Below is a small trained network, with its code and all its weights. Each question gives an input and a target symbol and asks what happens when units are switched off, that is, made to give their printed mean instead of their output.

import numpy as np


def w(rows, s, z=0):
    codes = np.array(rows[::2]) - 128.0
    scale = np.full(codes.shape[1], s)
    scale[-1] = z or s
    return codes * scale


def f(y):
    return np.maximum(y, 0)


def softmax(a):
    e = np.exp(a - a.max(-1, keepdims=True))
    return e / e.sum(-1, keepdims=True)


def log_softmax(a):
    a = a - a.max(-1, keepdims=True)
    return a - np.log(np.exp(a).sum(-1, keepdims=True))


def net(x, mask):
    ids = ['ΓΘΞαεζμτφψ'.index(c) for c in x.split()]
    T = len(ids)
    res = E[ids] + P[:T]
    u = 0
    for l in range(2):
        r = res
        for j in range(2):
            rows = slice(4 * j, 4 * j + 4)
            q, k, v = (r @ M[l][rows].T for M in (Q, K, V))
            z = softmax(np.where(np.tri(T) > 0, q @ k.T / 4**0.5, -1e9)) @ v
            o = O[l][rows]
            res = res + np.where(mask[u + j], z, o[:, -1]) @ o[:, :-1]
        u += 2
        y = f(res @ A[l][:, :-1].T + A[l][:, -1])
        res = res + np.where(mask[u : u + 8], y, B[l][:, -1]) @ B[l][:, :-1]
        u += 8
    return log_softmax(res[-1] @ U[:, :-1].T + U[:, -1])


Q, K, V, O, A, B = {}, {}, {}, {}, {}, {}
E = w([
[134,249,119],'Γ',
[28,167,138],'Θ',
[157,122,72],'Ξ',
[218,187,121],'α',
[144,63,115],'ε',
[136,235,92],'ζ',
[64,134,142],'μ',
[64,187,96],'τ',
[161,65,111],'φ',
[226,172,150],'ψ',
],0.014)
P = w([
[183,197,105],'0',
[143,88,198],'1',
[132,168,112],'2',
[133,95,206],'3',
[135,164,108],'4',
[122,105,237],'5',
[138,150,105],'6',
[150,88,223],'7',
[142,150,105],'8',
[159,93,251],'9',
],0.013)
Q[0] = w([
[137,172,186],'0.h0',
[115,95,99],'0.h0',
[91,202,106],'0.h0',
[29,1,124],'0.h0',
[235,231,191],'0.h1',
[109,138,86],'0.h1',
[44,68,206],'0.h1',
[112,101,157],'0.h1',
],0.008)
K[0] = w([
[153,231,149],'0.h0',
[117,85,226],'0.h0',
[23,177,68],'0.h0',
[163,54,189],'0.h0',
[172,254,20],'0.h1',
[152,79,121],'0.h1',
[159,169,156],'0.h1',
[91,170,88],'0.h1',
],0.011)
V[0] = w([
[225,168,137],'0.h0',
[115,100,184],'0.h0',
[138,83,131],'0.h0',
[185,134,254],'0.h0',
[136,131,93],'0.h1',
[196,153,60],'0.h1',
[159,150,26],'0.h1',
[89,171,183],'0.h1',
],0.0094)
O[0] = w([
[161,95,99,254],'0.h0',
[254,95,107,73],'0.h0',
[15,125,48,75],'0.h0',
[186,115,131,162],'0.h0',
[63,210,157,147],'0.h1',
[201,237,150,244],'0.h1',
[72,130,254,210],'0.h1',
[79,180,226,140],'0.h1',
],0.0047,0.0077)
A[0] = w([
[134,127,42,159],'0.n0',
[240,21,50,191],'0.n1',
[157,145,181,108],'0.n2',
[186,128,75,104],'0.n3',
[131,158,87,73],'0.n4',
[49,141,132,70],'0.n5',
[84,150,254,197],'0.n6',
[135,82,246,253],'0.n7',
],0.0095,0.0029)
B[0] = w([
[160,134,34,135],'0.n0',
[61,101,181,159],'0.n1',
[86,128,198,205],'0.n2',
[249,54,22,149],'0.n3',
[206,218,145,139],'0.n4',
[170,205,1,138],'0.n5',
[135,33,84,245],'0.n6',
[163,39,246,228],'0.n7',
],0.006,0.011)
Q[1] = w([
[158,136,2],'1.h0',
[113,192,153],'1.h0',
[121,207,78],'1.h0',
[116,167,37],'1.h0',
[206,193,157],'1.h1',
[150,200,170],'1.h1',
[133,95,226],'1.h1',
[122,164,97],'1.h1',
],0.011)
K[1] = w([
[35,2,67],'1.h0',
[71,234,222],'1.h0',
[72,181,189],'1.h0',
[90,98,74],'1.h0',
[151,183,102],'1.h1',
[95,146,131],'1.h1',
[180,89,124],'1.h1',
[49,133,152],'1.h1',
],0.008)
V[1] = w([
[76,143,75],'1.h0',
[198,71,53],'1.h0',
[118,171,206],'1.h0',
[170,70,117],'1.h0',
[157,157,95],'1.h1',
[64,255,120],'1.h1',
[108,148,120],'1.h1',
[141,226,128],'1.h1',
],0.0098)
O[1] = w([
[86,189,113,1],'1.h0',
[139,2,138,124],'1.h0',
[124,245,133,230],'1.h0',
[98,112,76,128],'1.h0',
[87,34,112,151],'1.h1',
[144,123,49,77],'1.h1',
[175,184,80,95],'1.h1',
[122,58,107,202],'1.h1',
],0.0073,0.0084)
A[1] = w([
[79,112,184,107],'1.n0',
[136,139,243,105],'1.n1',
[88,53,115,164],'1.n2',
[79,134,55,254],'1.n3',
[76,155,208,63],'1.n4',
[181,154,2,97],'1.n5',
[104,211,171,82],'1.n6',
[56,207,26,221],'1.n7',
],0.011,0.0059)
B[1] = w([
[180,209,41,180],'1.n0',
[66,115,59,251],'1.n1',
[154,35,135,159],'1.n2',
[2,78,155,145],'1.n3',
[133,160,90,181],'1.n4',
[117,172,31,159],'1.n5',
[154,150,114,164],'1.n6',
[33,187,176,162],'1.n7',
],0.0066,0.022)
U = w([
[152,192,178,96],'Γ',
[50,112,213,119],'Θ',
[133,97,2,86],'Ξ',
[253,182,22,19],'α',
[101,73,148,182],'ε',
[134,166,119,100],'ζ',
[95,129,242,189],'μ',
[84,113,83,74],'τ',
[109,73,136,146],'φ',
[208,159,195,254],'ψ',
],0.0097,0.0049)

Each question gives the input, a string of symbols that net reads in full, and the target symbol t.
The units are the heads (4 rows each of Q, K, V and O) and the neurons (one row each of A and B). Each row of codes is followed by its name. A weight is (code - 128) times the scale printed after its matrix; where a second scale follows, it is the last column's (O, A, B and U).
mask holds one flag per unit, layer by layer, with each layer's heads first. A switched-off unit (its flag False) gives its mean, the last column of its rows in O or B, instead of its output. The means were averaged over made-up inputs and are rounded, as every weight is.
A unit's drop is (log p(t) with every unit on - log p(t) with that unit switched off) / (log p(t) with every unit on - log p(t) with every unit switched off).
The circuit of an input: a set's keep is (log p(t) with only the set's units on - log p(t) with every unit switched off) / (log p(t) with every unit on - log p(t) with every unit switched off). Starting from the 12 units with the biggest drops (on a tie, the unit counted first), units are removed one at a time, each time the one whose removal leaves the highest keep (on an exact tie, the one counted first), for as long as the keep stays at least 0.8.
circuit, biggest first: the units of the circuit, biggest drop first
k most important neurons: the k neurons with the biggest drops, biggest first
k most important neurons of layer l: the k neurons of layer l with the biggest drops, biggest first
input ζ ψ ε Ξ Ξ φ τ τ α ψ, target α: 4 most important neurons of layer 1	1.n0, 1.n1, 1.n4, 1.n6
input α φ φ, target φ: 3 most important neurons of layer 1	1.n1, 1.n2, 1.n0
input ψ ζ ψ Ξ ψ ψ Θ Ξ α ψ, target φ: circuit, biggest first	0.n3, 1.n1, 1.h0, 0.h0
input α ψ ε α, target ε: 3 most important neurons of layer 0	0.n3, 0.n7, 0.n1
input ψ α ψ ψ, target φ: circuit, biggest first	0.n3, 1.h0, 0.h0
input Γ Ξ Γ ζ, target Γ: circuit, biggest first	1.h0, 0.h1
input α Ξ ε α ψ Ξ ψ α Θ, target Θ: 3 most important neurons of layer 0	0.n7, 0.n6, 0.n5
input α ψ ζ Θ ψ ψ, target ε: circuit, biggest first	0.n3, 1.n1, 1.h0, 0.n7
input α τ Ξ Θ α Θ, target ε: circuit, biggest first	0.n3, 1.h0, 1.n2
input ζ Γ Θ Ξ ε α τ φ Ξ φ, target α: 4 most important neurons	1.n0, 1.n1, 1.n4, 1.n6
input ζ Ξ Θ α φ α ζ, target Γ: circuit, biggest first	1.h0, 0.h0, 0.h1
input α α Θ ε ζ α Γ ζ Γ ζ, target ε: 2 most important neurons of layer 0	0.n3, 0.n1
input ζ Θ ε Θ Γ α Θ α, target α: 2 most important neurons	1.n1, 1.n0
input Γ Γ α ψ ψ ψ μ α ψ, target ψ: 2 most important neurons of layer 1	1.n0, 1.n5
input Γ ψ μ ε α ζ φ, target φ: most important neuron of layer 0	0.n1
input Γ Θ μ α, target Γ: 3 most important neurons of layer 1	1.n5, 1.n1, 1.n2
input ψ Θ Γ, target Γ: 2 most important neurons of layer 0	0.n7, 0.n3
input τ Θ α α α Ξ Γ, target Γ: 2 most important neurons of layer 1	1.n1, 1.n7
input ψ φ Γ Ξ α α τ α, target φ: 3 most important neurons	0.n3, 1.n1, 0.n7
input Γ φ Θ ζ ψ μ Θ τ, target Γ: most important neuron	1.n5
